Below is a small trained network, with its code and all its weights. Each question gives an input and a target symbol and asks what happens when units are switched off, that is, made to give their printed mean instead of their output.

import numpy as np


def w(rows, s, z=0):
    codes = np.array(rows[::2]) - 128.0
    scale = np.full(codes.shape[1], s)
    scale[-1] = z or s
    return codes * scale


def norm(h):
    return h / np.sqrt((h * h).mean(-1, keepdims=True) + 1e-5)


def f(y):
    return np.maximum(y, 0)


def softmax(a):
    e = np.exp(a - a.max(-1, keepdims=True))
    return e / e.sum(-1, keepdims=True)


def log_softmax(a):
    a = a - a.max(-1, keepdims=True)
    return a - np.log(np.exp(a).sum(-1, keepdims=True))


def net(x, mask):
    ids = ['ΓΔΘΨεζστφ'.index(c) for c in x.split()]
    T = len(ids)
    res = E[ids] + P[:T]
    r = norm(res)
    for j in range(3):
        rows = slice(2 * j, 2 * j + 2)
        q, k, v = (r @ M[0][rows].T for M in (Q, K, V))
        z = softmax(np.where(np.tri(T) > 0, q @ k.T / 2**0.5, -1e9)) @ v
        o = O[0][rows]
        res = res + np.where(mask[j], z, o[:, -1]) @ o[:, :-1]
    y = f(norm(res) @ A[0][:, :-1].T + A[0][:, -1])
    res = res + np.where(mask[3:7], y, B[0][:, -1]) @ B[0][:, :-1]
    return log_softmax(norm(res)[-1] @ U[:, :-1].T + U[:, -1])


Q, K, V, O, A, B = {}, {}, {}, {}, {}, {}
E = w([
[147,80,71,117,121,106],'Γ',
[62,147,35,126,182,103],'Δ',
[84,104,43,102,101,117],'Θ',
[167,129,118,27,121,109],'Ψ',
[253,56,91,113,93,101],'ε',
[150,58,73,198,168,156],'ζ',
[121,80,99,152,172,236],'σ',
[145,156,99,160,116,159],'τ',
[200,157,112,171,168,100],'φ',
],0.015)
P = w([
[84,88,211,125,89,29],'0',
[155,166,78,94,115,194],'1',
[132,146,120,134,85,254],'2',
[122,164,113,114,94,226],'3',
[124,157,126,139,83,231],'4',
[115,159,113,133,84,198],'5',
[100,141,113,140,66,210],'6',
[104,156,136,166,66,211],'7',
],0.0074)
Q[0] = w([
[159,174,120,93,14,114],'H1',
[181,63,47,230,103,119],'H1',
[151,194,146,70,88,184],'H2',
[115,53,245,46,135,152],'H2',
[226,61,124,168,97,193],'H3',
[110,63,177,71,255,132],'H3',
],0.0085)
K[0] = w([
[135,121,223,75,64,99],'H1',
[81,60,131,254,113,65],'H1',
[85,171,147,87,128,80],'H2',
[155,186,118,133,91,164],'H2',
[131,119,121,148,79,125],'H3',
[183,135,87,81,144,232],'H3',
],0.0099)
V[0] = w([
[190,145,110,12,253,113],'H1',
[58,125,159,109,57,74],'H1',
[72,84,189,161,172,105],'H2',
[81,143,174,68,80,77],'H2',
[88,153,207,174,205,82],'H3',
[91,212,190,61,118,175],'H3',
],0.0076)
O[0] = w([
[95,41,125,201,112,150,1],'H1',
[65,183,156,137,99,92,127],'H1',
[97,114,93,134,140,106,125],'H2',
[123,96,146,160,88,78,70],'H2',
[137,64,124,69,143,94,100],'H3',
[200,116,9,170,98,86,47],'H3',
],0.011,0.0072)
A[0] = w([
[65,104,140,110,45,129,247],'N1',
[43,151,192,147,135,254,153],'N2',
[201,103,167,79,65,133,219],'N3',
[165,115,153,210,212,63,6],'N4',
],0.0074,0.0012)
B[0] = w([
[253,117,122,231,107,136,147],'N1',
[113,35,58,149,166,19,254],'N2',
[208,248,173,52,24,136,148],'N3',
[213,67,33,181,153,38,131],'N4',
],0.0062,0.0097)
U = w([
[127,164,129,179,55,125,47],'Γ',
[81,97,218,179,113,117,204],'Δ',
[183,86,98,159,87,87,49],'Θ',
[200,108,153,192,4,174,123],'Ψ',
[170,201,226,46,47,176,206],'ε',
[89,92,255,56,168,218,6],'ζ',
[153,22,166,96,178,164,236],'σ',
[177,163,69,154,145,237,83],'τ',
[116,100,164,156,143,203,101],'φ',
],0.0078,0.0025)

Each question gives the input, a string of symbols that net reads in full, and the target symbol t.
The units are the heads (2 rows each of Q, K, V and O) and the neurons (one row each of A and B). Each row of codes is followed by its name. A weight is (code - 128) times the scale printed after its matrix; where a second scale follows, it is the last column's (O, A, B and U).
mask holds one flag per unit, heads first, then neurons. A switched-off unit (its flag False) gives its mean, the last column of its rows in O or B, instead of its output. The means were averaged over made-up inputs and are rounded, as every weight is.
A unit's drop is (log p(t) with every unit on - log p(t) with that unit switched off) / (log p(t) with every unit on - log p(t) with every unit switched off).
The circuit of an input: a set's keep is (log p(t) with only the set's units on - log p(t) with every unit switched off) / (log p(t) with every unit on - log p(t) with every unit switched off). Starting from all 7 units, units are removed one at a time, each time the one whose removal leaves the highest keep (on an exact tie, the one counted first), for as long as the keep stays at least 0.8.
units of the circuit, in order: the units of the circuit, biggest drop first
most important unit: the unit with the biggest drop
top k neurons: the k neurons with the biggest drops, biggest first
which heads matter: for each layer, one digit per head in row order, 1 if its drop is at least 0.15 and else 0, layers parted by /
input τ τ ζ τ τ Δ σ Ψ, target Ψ: units of the circuit, in order -> (H1; N1)
input ζ Γ Γ σ Γ σ Γ, target ζ: which heads matter -> 001
input Δ τ τ τ, target Θ: which heads matter -> 110
input φ τ τ φ, target σ: which heads matter -> 101
input Γ Δ σ ζ Γ Θ, target Δ: which heads matter -> 101
input Ψ τ τ, target Ψ: top neuron -> (N2)
input Δ τ τ τ ζ Δ φ, target Θ: which heads matter -> 110
input σ τ ζ τ τ τ Γ, target τ: units of the circuit, in order -> (H3; H1)
input Δ Γ Ψ σ τ Γ τ, target Θ: top 2 neurons -> (N2; N1)
input φ Γ τ, target σ: which heads matter -> 101
input φ τ τ φ τ Ψ σ Γ, target σ: units of the circuit, in order -> (H1; H3)
input Γ σ φ Δ τ τ τ, target Δ: units of the circuit, in order -> (H3; N2; H1)
input Γ τ σ φ, target Δ: units of the circuit, in order -> (H1; H3; H2)
input τ Ψ φ τ σ Θ, target ε: units of the circuit, in order -> (H1; N2)
input ζ τ τ φ, target ζ: most important unit -> H3
input Θ ζ ζ ε Ψ, target Ψ: units of the circuit, in order -> (H1; H2; N1)
input Θ τ ε φ τ Δ Γ, target Γ: units of the circuit, in order -> (H1; N1)
input φ τ φ, target σ: units of the circuit, in order -> (H1; H3)
input τ τ τ σ τ Γ τ Γ, target ε: which heads matter -> 000
input Θ ζ τ Δ Θ τ, target Γ: units of the circuit, in order -> (H2; N2)
input σ τ τ τ τ τ Γ, target τ: units of the circuit, in order -> (H3; H2)
input Δ σ σ φ Γ, target Θ: which heads matter -> 100
input τ τ Θ, target ε: which heads matter -> 100
input τ ε ε, target ε: most important unit -> H1
